Below are the code and all the weights of a small trained network. Each question names an input and a class and asks about switching units off, where a switched-off unit gives its printed mean instead of its output.

import numpy as np


def w(rows, s, z=0):
    codes = np.array(rows[::2]) - 128.0
    scale = np.full(codes.shape[1], s)
    scale[-1] = z or s
    return codes * scale


def f(y):
    return np.maximum(y, 0)


def log_softmax(a):
    a = a - a.max(-1, keepdims=True)
    return a - np.log(np.exp(a).sum(-1, keepdims=True))


def net(x, mask):
    res = np.array(x, float).reshape(1, 8) / 4 @ E
    y = f(res @ A[0][:, :-1].T + A[0][:, -1])
    res = res + np.where(mask, y, B[0][:, -1]) @ B[0][:, :-1]
    return log_softmax(res[-1] @ U[:, :-1].T + U[:, -1])


A, B = {}, {}
E = w([
[127,129,130,124,128,133,132],'x0',
[126,127,129,130,127,121,131],'x1',
[121,38,38,241,116,55,181],'x2',
[125,131,129,122,129,126,134],'x3',
[144,154,255,250,37,84,170],'x4',
[128,127,126,126,129,129,131],'x5',
[133,195,120,173,82,233,121],'x6',
[236,136,123,122,146,131,187],'x7',
],0.0087)
A[0] = w([
[138,151,207,67,135,143,102,21],'n1',
[116,83,192,86,156,38,120,70],'n2',
[114,127,208,152,112,82,166,9],'n3',
[224,118,155,104,142,99,145,95],'n4',
[160,132,186,170,98,140,112,53],'n5',
[9,119,157,126,124,100,95,30],'n6',
],0.016,0.011)
B[0] = w([
[119,96,82,179,124,73,146,232],'n1',
[53,168,113,162,117,167,110,255],'n2',
[128,106,97,82,158,122,118,232],'n3',
[193,117,155,125,116,150,133,229],'n4',
[98,139,107,101,159,135,106,228],'n5',
[254,113,148,116,133,153,161,236],'n6',
],0.021,0.0068)
U = w([
[125,103,75,9,217,113,104,9],'0',
[136,56,97,222,127,23,194,43],'1',
[109,194,156,153,111,180,130,178],'2',
[212,121,181,125,130,156,164,4],'3',
[132,130,178,93,134,96,136,240],'4',
[136,133,176,111,145,95,139,216],'5',
[125,128,178,104,136,96,141,222],'6',
],0.011,0.012)

Each question gives the input, the list of numbers given to net, and the class t.
The units are the neurons (one row each of A and B). Each row of codes is followed by its name. A weight is (code - 128) times the scale printed after its matrix; where a second scale follows, it is the last column's (A, B and U).
mask holds one flag per neuron, in row order. A switched-off neuron (its flag False) gives its mean, the last column of its row in B, instead of its output. The means were averaged over made-up inputs and are rounded, as every weight is.
A unit's drop is (log p(t) with every unit on - log p(t) with that unit switched off) / (log p(t) with every unit on - log p(t) with every unit switched off).
The circuit of an input: a set's keep is (log p(t) with only the set's units on - log p(t) with every unit switched off) / (log p(t) with every unit on - log p(t) with every unit switched off). Starting from all 6 units, units are removed one at a time, each time the one whose removal leaves the highest keep (on an exact tie, the one counted first), for as long as the keep stays at least 0.8.
units of the circuit, in order: the units of the circuit, biggest drop first
k most important neurons: the k neurons with the biggest drops, biggest first
drop of u: that unit's drop, to one decimal
input [7,1,-4,-6,8,-7,5,-7], class 0: units of the circuit, in order : (n5 n3)
input [-3,4,-2,-7,-2,-7,-7,4], class 2: most important neuron : (n2)
input [-1,8,2,2,-5,-3,-6,3], class 2: 2 most important neurons : (n2 n3)
input [3,7,-3,5,8,8,3,2], class 0: units of the circuit, in order : (n3 n5)
input [4,-4,-8,-8,8,-1,7,6], class 0: units of the circuit, in order : (n5 n3)
input [-5,4,5,4,8,-8,7,-2], class 0: units of the circuit, in order : (n3 n5)
input [3,-3,-4,-6,-4,3,-2,3], class 4: 2 most important neurons : (n3 n5)
input [1,3,4,2,3,8,-2,-5], class 5: 3 most important neurons : (n1 n4 n6)
input [-5,1,2,-8,-4,8,2,8], class 3: 2 most important neurons : (n4 n2)
input [1,-4,7,1,0,8,7,8], class 3: 3 most important neurons : (n1 n2 n4)
input [1,7,-6,-5,-4,6,4,-5], class 1: units of the circuit, in order : (n1 n5)
input [6,-3,5,4,-4,4,3,8], class 3: 2 most important neurons : (n1 n4)
input [-5,8,2,-5,4,-1,-3,-5], class 3: 3 most important neurons : (n6 n1 n5)
input [1,4,2,6,2,2,-2,6], class 3: units of the circuit, in order : (n4)
input [2,6,6,0,7,1,-6,7], class 0: 2 most important neurons : (n3 n5)
input [2,6,1,-7,-5,7,-2,-6], class 4: 2 most important neurons : (n3 n5)
input [-7,4,-2,-3,-1,3,5,-7], class 3: 2 most important neurons : (n6 n2)
input [-1,-6,-4,-1,0,1,-4,-2], class 1: 3 most important neurons : (n1 n5 n4)
input [4,7,5,4,4,-4,-6,0], class 2: 2 most important neurons : (n2 n1)
input [-8,6,-8,-8,-6,-3,1,5], class 1: units of the circuit, in order : (n1)
input [-8,1,5,-8,-2,2,-8,0], class 2: 2 most important neurons : (n2 n1)
input [7,-8,-4,-2,5,-8,3,-6], class 5: drop of n5 : 0.2
input [6,-4,3,1,-2,7,-6,-8], class 3: drop of n1 : 0.0
input [1,7,8,-4,8,-4,7,-2], class 0: drop of n3 : 0.3
input [3,-6,-7,3,-1,7,1,-7], class 1: drop of n1 : 1.0
